Each row is followed by its class number.
[-1.32, -0.08, -0.02, -0.22, -0.23,  1.00, -0.08,  3.39, -1.71,  0.41,
 -0.20,  0.13, -0.87,  0.71,  0.16, -0.13, -0.11, -0.19, -0.02, -0.21,
 -2.35, -0.64, -0.56,  0.59, -0.16,  0.69, -1.51,  1.30, -1.08,  0.45,
 -1.34,  3.82, -6.58, -1.55,  0.51,  0.19,  0.55,  0.40, -0.28, -2.56,
 -2.21,  1.53, -0.51, -3.84, -0.49] -> 3
[ 1.81,  3.81,  3.15, -0.53,  0.63,  1.12,  0.04, -5.94,  2.24,  0.47,
 -1.20,  1.20,  2.44, -1.63, -0.64, -0.98,  0.68,  0.13,  0.52,  1.55,
  1.55,  2.01,  0.04, -4.99,  0.21,  1.67,  3.24, -1.44, -4.34,  1.41,
  1.19, -0.01,  1.34, -1.19,  1.17, -1.79,  0.09,  1.36, -0.40,  2.81,
  2.79, -0.14,  1.38, -0.66,  1.32] -> 3
[ 2.28,  0.58,  0.18, -0.96,  0.28,  1.42, -0.93, -1.49,  0.82,  1.41,
 -3.15,  4.81, -1.08, -0.32, -0.34,  1.05,  0.03,  0.60,  0.38,  0.06,
 -1.08,  0.84, -1.48, -2.99,  0.16,  1.64,  2.21, -0.25, -3.45,  0.53,
  0.74,  1.13, -5.78, -2.53,  1.24,  0.46,  4.64,  1.10, -0.64,  1.45,
 -0.36,  0.25,  0.03, -2.00,  1.69] -> 3
[-1.04,  1.47,  2.08,  0.62, -0.43,  0.34, -0.07,  1.30,  0.11, -0.10,
  0.80,  0.79,  0.29, -0.67,  0.59, -1.04, -1.20,  0.05,  0.09, -0.97,
 -1.50,  1.34, -0.44, -1.55,  0.46,  0.13, -0.05,  0.64, -2.20,  0.06,
 -0.75, -0.45,  1.34, -1.74,  0.83, -0.93,  0.43, -0.21, -1.53,  0.65,
  0.34,  0.60,  0.63, -5.05, -0.58] -> 0
[-1.74, -4.96, -0.78,  0.45, -0.46, -1.11,  1.01,  5.91, -0.33,  0.42,
  0.72,  2.13, -2.37,  0.62, -0.16,  0.24, -0.60, -0.20, -0.09, -1.15,
 -1.66, -1.33,  1.18,  1.73, -0.38, -2.88, -1.48,  0.60,  2.45, -2.09,
 -0.14, -0.47, -2.05,  0.08, -1.82, -0.60,  0.01, -0.57, -0.09, -3.13,
 -1.91, -0.53, -0.87,  3.11, -1.32] -> 1
[-2.30, -1.12,  3.06,  1.18,  0.35, -0.88,  2.38,  4.64, -0.38, -0.28,
  1.67, -1.70,  1.32, -0.69,  0.09, -1.33,  1.72, -0.42,  0.40, -0.29,
 -1.06, -0.42,  0.84,  0.27, -0.78, -1.13, -2.04,  0.65,  0.66, -0.82,
 -1.13,  1.94, -1.54, -0.16, -0.66, -2.98, -5.22, -0.40,  0.11, -4.49,
 -0.34,  1.27, -0.68, -0.44, -0.38] -> 3
[ 0.61, -0.06, -0.63,  0.22,  0.18,  0.42, -2.44, -3.63,  0.58,  0.15,
 -1.42,  2.22, -0.17, -0.02,  0.25,  0.71, -2.10,  0.23,  0.07, -1.22,
  0.18,  0.12,  0.34, -1.07,  1.53, -0.50,  2.41, -0.02,  0.28,  1.73,
  0.19, -1.12,  5.58, -0.33, -0.07,  0.99,  5.31, -0.03, -0.80,  4.13,
  1.23, -1.18,  1.01, -0.05, -0.12] -> 2
[ 1.27, -0.32, -0.83,  0.70,  0.09,  0.01, -1.25, -3.94,  1.14, -0.21,
 -0.47,  1.11,  0.07,  0.00,  0.90,  0.34, -1.21,  0.03,  0.16, -0.20,
  1.78,  1.49, -0.43,  0.81,  0.64, -0.24,  2.02, -1.21,  0.41, -0.40,
 -0.16, -3.02,  5.12,  0.28,  0.31,  0.04,  2.04, -0.01, -0.85,  3.40,
 -0.67, -1.15,  1.01,  1.56,  0.41] -> 2
[ 0.12, -1.97, -1.25, -0.60, -0.28,  0.88, -2.12,  0.05, -0.17,  0.53,
 -1.71,  2.85, -1.62,  0.99,  0.51,  1.25, -1.19, -0.05, -0.32, -1.64,
 -0.95, -1.97, -0.99,  1.55,  0.96, -1.31,  1.35,  0.13,  1.39,  1.86,
 -0.16,  1.67,  0.12, -0.21, -0.50,  1.27,  6.09,  0.60, -0.45,  2.04,
 -0.44, -0.60, -0.72,  0.68, -0.63] -> 1
[ 1.21,  1.15, -1.67, -0.63,  0.14,  1.84, -4.58, -5.97,  0.59,  0.67,
 -2.99,  4.45, -0.61,  0.54,  0.19,  1.57, -3.11,  0.08, -0.74, -1.07,
 -0.54,  0.26, -2.18, -1.65,  2.03,  0.03,  4.73,  0.41, -0.93,  2.65,
  0.79, -0.19,  5.35, -1.23,  0.59,  2.40,  8.44, -0.05, -0.35,  7.41,
  1.45, -1.24,  0.68, -2.18,  1.11] -> 2
[-0.05,  1.84,  0.38, -1.32,  0.32,  0.95, -0.62, -0.37, -0.40, -0.11,
 -0.46,  0.89,  0.28, -0.15,  0.05,  0.18, -0.55,  0.36,  0.27, -0.14,
 -1.46,  1.05, -0.82, -1.22,  1.10,  1.48,  0.29,  1.40, -2.01,  0.85,
 -0.77,  1.29, -2.76, -1.16,  0.99, -0.13,  2.28,  0.68, -0.49,  0.57,
 -0.29,  0.47, -0.19, -4.65,  0.11] -> 0
[ 1.51,  3.56,  0.02,  0.01,  0.33,  0.24, -1.43, -4.76,  0.73,  0.24,
  0.30,  0.06,  1.71, -0.37, -0.60,  0.21, -1.08,  0.11, -0.02, -0.09,
  1.04,  2.55, -0.80, -1.83,  0.59,  1.80,  1.16, -0.71, -1.51,  0.05,
  1.06, -2.67,  3.17, -0.51,  1.19,  0.40,  1.11,  0.23, -0.68,  3.08,
  1.39, -0.44,  1.55, -2.58,  0.36] -> 0
[-0.39, -1.48, -2.08, -0.97, -0.43,  0.86, -3.71,  0.14, -0.41,  0.42,
 -2.05,  2.95, -2.13,  0.86,  0.40,  1.22, -2.48,  0.25,  0.29, -1.30,
 -1.94, -1.10, -0.85,  1.12,  1.07, -0.99,  1.06,  0.83,  0.40,  1.95,
 -0.74,  1.07,  0.43, -0.91,  0.16,  2.20,  7.00, -0.79, -0.58,  2.05,
 -0.62, -0.15, -1.06, -1.78,  0.08] -> 2
[-1.02,  0.16,  2.42,  0.06,  0.22,  0.35,  1.39,  2.51,  0.29,  0.55,
  0.45,  0.72,  0.39, -0.15,  0.05, -0.08,  0.36, -0.35,  0.30,  0.18,
 -1.43,  0.69,  0.41, -2.42,  0.42,  0.12, -0.32,  0.13, -1.42,  0.73,
 -0.88,  0.91, -2.54, -1.77, -0.08, -1.68, -1.94,  0.68, -0.77, -1.63,
 -1.07,  1.54,  0.50, -2.36,  0.28] -> 3
[-1.75, -2.31,  1.63,  0.10,  0.25,  1.06, -1.33,  1.53,  0.47,  1.23,
 -1.14,  2.14, -0.82,  0.57,  0.64,  0.11, -1.53,  0.68,  0.21, -0.60,
 -1.67, -1.46, -0.82, -0.39,  0.37, -2.01,  1.74,  0.66,  0.34,  2.07,
 -0.48,  1.86,  4.08,  0.13, -1.04, -0.74,  4.65, -0.35,  0.15,  1.80,
  1.03, -0.34, -0.12,  0.08,  0.42] -> 1
[-1.43, -0.71,  2.57,  1.49,  0.08,  0.77, -1.87, -0.24,  0.22,  0.29,
  0.00,  1.03,  0.70,  0.05,  0.29, -0.11, -2.18,  0.09, -0.09, -1.48,
 -1.65, -0.99, -0.60, -1.14,  1.40, -0.93,  1.91,  0.90,  0.28,  2.29,
 -0.83,  0.44,  7.62,  0.10, -0.80, -0.68,  2.90, -0.15, -1.27,  3.22,
  2.00, -0.88,  0.55, -1.66, -0.28] -> 2
[-1.65, -2.12,  1.01,  1.51,  0.11, -1.16, -0.16,  2.10,  0.17, -0.04,
  1.46,  1.06, -0.07, -0.28,  0.12,  0.13, -1.11,  0.21, -0.03, -0.34,
  0.18, -1.35,  0.77,  0.71,  0.72, -1.63, -0.07,  0.53,  2.18, -0.67,
 -0.25, -1.91,  6.37,  0.88, -1.39, -0.40, -0.07, -0.68, -0.78,  0.64,
  0.38, -0.42,  0.25,  1.34, -1.06] -> 2
[ 1.29, -1.68, -0.25,  0.48, -0.58,  0.37, -0.31, -1.18,  0.78,  0.98,
 -1.52,  3.64, -1.09,  1.09,  0.21,  0.50, -0.72, -0.03, -0.11, -0.90,
 -0.73, -0.97, -0.93, -0.48,  0.49, -1.25,  2.51,  0.06,  0.05,  0.86,
  0.32, -0.08,  1.78, -0.28, -0.75,  0.44,  4.76,  0.28, -0.35,  2.27,
  0.28, -1.10, -0.15,  0.48,  0.57] -> 1
[-1.08,  1.76,  1.53,  0.50, -0.01,  0.23,  0.25,  0.60,  0.42,  0.23,
  0.44,  2.40,  0.05, -0.32,  0.38, -0.02, -0.65, -0.13,  0.46, -0.87,
 -1.39,  2.95, -0.31, -3.30,  0.58,  1.46,  0.46,  0.84, -2.75, -1.13,
 -0.31, -2.19, -0.81, -2.93,  0.47, -1.37, -0.12, -0.17, -1.98, -0.61,
 -0.17,  0.90,  1.00, -5.70,  0.04] -> 0
[-0.09, -2.82, -0.83,  0.28,  0.35,  0.75, -2.74, -1.39,  0.07,  0.32,
 -1.21,  3.25, -0.77,  0.40, -0.02,  1.03, -2.34,  0.35, -0.51, -1.25,
 -1.10, -0.15, -0.86,  0.79,  1.57, -0.74,  1.44,  0.78,  0.74,  1.55,
 -0.59, -0.94,  4.63, -0.85, -0.02,  1.23,  6.03,  0.02, -1.34,  3.64,
  0.37, -1.15,  0.26, -1.27,  0.00] -> 2
[-0.19,  2.49, -0.05, -0.23,  0.29,  0.67, -1.00, -0.93,  0.07, -0.01,
 -0.13,  0.68,  0.40,  0.23, -0.11,  0.08,  0.36,  0.03,  0.56, -0.32,
 -0.68,  1.95, -0.71, -2.00,  1.00,  1.60,  0.38,  0.28, -2.20,  0.48,
 -0.54, -0.80, -0.94, -1.96,  0.80,  0.37,  0.96,  0.24, -0.70,  0.94,
  0.05,  0.32,  1.69, -5.03,  0.24] -> 0
[-0.59,  0.31, -0.45, -1.05, -0.14,  1.60, -0.93,  1.99, -0.56,  0.50,
 -1.75,  2.57, -1.08,  0.95,  0.18,  0.35, -0.35, -0.14,  0.30, -0.30,
 -1.64,  0.43, -0.87, -0.75,  0.64,  0.94,  0.56,  0.37, -1.92,  0.60,
 -0.17,  3.48, -5.96, -2.19,  0.85,  0.04,  3.58,  0.17, -0.28, -0.03,
 -1.24,  1.02, -0.53, -3.57,  1.13] -> 3
[-1.98, -1.84,  1.24, -0.20, -0.55,  0.34,  1.05,  5.96, -0.17,  0.98,
  0.35,  1.33, -0.73,  0.26, -0.10, -0.18,  0.89, -0.15,  0.04, -0.82,
 -1.97, -0.23,  0.67, -0.12, -0.23, -0.25, -1.82,  0.95, -1.50, -0.85,
 -0.75,  2.23, -6.80, -1.90,  0.32, -1.51, -0.82,  0.25, -0.22, -3.59,
 -1.92,  1.74, -0.98, -2.27, -0.31] -> 3
[-0.78,  0.01,  0.43, -0.10,  0.31,  0.93, -3.24, -4.63,  1.42,  0.70,
 -1.68,  4.89, -0.78, -0.26, -0.04,  0.73, -2.78,  0.35,  0.09, -1.38,
 -1.29,  0.33, -1.44, -2.53,  2.01, -0.01,  3.65,  0.41, -1.05,  2.07,
  0.22, -1.30,  5.51, -1.63,  0.29,  0.77,  6.79, -0.17, -1.81,  5.65,
  1.51, -1.27,  1.31, -2.23,  0.48] -> 2
[ 0.86, -0.70,  0.36,  0.34,  1.28, -0.05, -1.50, -3.20,  2.21,  0.48,
 -1.47,  2.40, -0.31,  0.19,  0.11,  1.32, -1.59,  0.73,  0.32,  0.14,
  0.99, -0.21, -0.74, -1.22,  0.22, -1.33,  2.79, -0.57,  0.50,  1.21,
  0.54, -0.88,  4.97,  0.68, -0.73,  0.33,  3.28, -0.32, -0.21,  3.66,
  2.62, -1.00,  0.77,  2.16,  0.68] -> 1
[-0.77, -2.24,  0.65,  0.04,  0.10,  0.91, -1.80,  1.07, -0.02,  0.80,
 -1.89,  3.39, -1.23,  1.28,  0.21,  1.33, -1.80,  0.21, -0.43, -0.72,
 -0.96, -1.54, -0.87, -0.71,  0.40, -1.27,  1.79,  0.50,  0.14,  1.93,
 -0.35,  1.98,  2.04, -0.81, -0.41,  0.51,  5.57, -0.80, -0.42,  2.18,
  0.15, -0.54, -1.21, -0.33, -0.16] -> 1
